Each row has a hidden value; after the row comes its grade, the name of the range that the value falls in. Each part has its own.
4, -20, 11, 11, -15, 7, 7, 13, 20, 14, -9, -6, 12, -1, 1, 4, -25, 4, 1, -5
Tm
3, -8, 6, -5, -31, -7, -8, 0, 22, 7, 15, -15, 3, -6, -4, -25, -13, 15, -18, 2
dn
-15, 0, -23, 2, -6, -2, -10, 1, 11, 26, 32, -7, 0, -4, 15, -19, 5, 25, -6, 12
Fm
-12, -8, -10, 7, 9, -2, -1, 6, 7, 32, 17, -3, 5, -4, 13, -2, 1, 14, -1, 4
Tl
-24, -7, 32, 35, 9, 23, 11, 1, -18, 37, -22, 1, 6, 1, 35, -1, 27, -4, -5, -5
dn
-9, -20, -9, 13, -4, 8, 1, 11, 21, 32, 11, -3, 14, 2, 20, -18, -29, 16, 1, 0
Fm
-5, -13, 19, 16, -8, 21, 6, 8, 7, 20, -12, -4, 5, 2, 9, 1, -4, 10, -2, -4
dn
-12, -12, -8, 6, 3, 9, 2, 5, 20, 28, 25, -2, 13, 2, 12, -13, -13, 17, 2, -2
Tm
2, -21, -10, -2, -16, -9, 0, 8, 33, 15, 22, -10, 16, -4, 0, -22, -40, 12, -10, -3
Fm
-18, 5, -10, 3, 6, -17, 0, 0, -11, 35, -8, -7, -15, 2, 12, 9, 7, 16, -7, 14
Tm
-17, -15, -14, 18, -7, 20, 0, 11, 12, 38, 11, 0, 11, 6, 33, -21, -17, 25, 8, 4
Tm
-5, -9, -28, -1, 1, -16, -7, 3, 15, 25, 21, -12, -1, -9, 11, -8, -12, 21, -13, 15
Tl
-13, -12, -13, 22, -11, 20, -4, 11, 13, 36, 0, -2, 7, 5, 30, -21, -15, 27, 3, 9
Fm
-7, -17, -13, 7, 16, -9, 5, 9, 11, 26, 8, -5, 4, -7, 8, 12, -14, 7, -6, 5
Tl
-15, -9, 4, 12, 20, 19, 12, 6, 4, 32, 5, 5, 8, 1, 14, 19, 6, 10, 3, -4
Tl
-4, -5, 8, 11, -23, 19, -6, 4, 9, 17, -4, -10, -1, 1, 13, -15, 1, 21, -4, 6
dn
-8, -4, -5, 0, -27, -15, -11, -5, 17, 17, 22, -18, 2, -5, 8, -48, -16, 23, -23, 2
dn
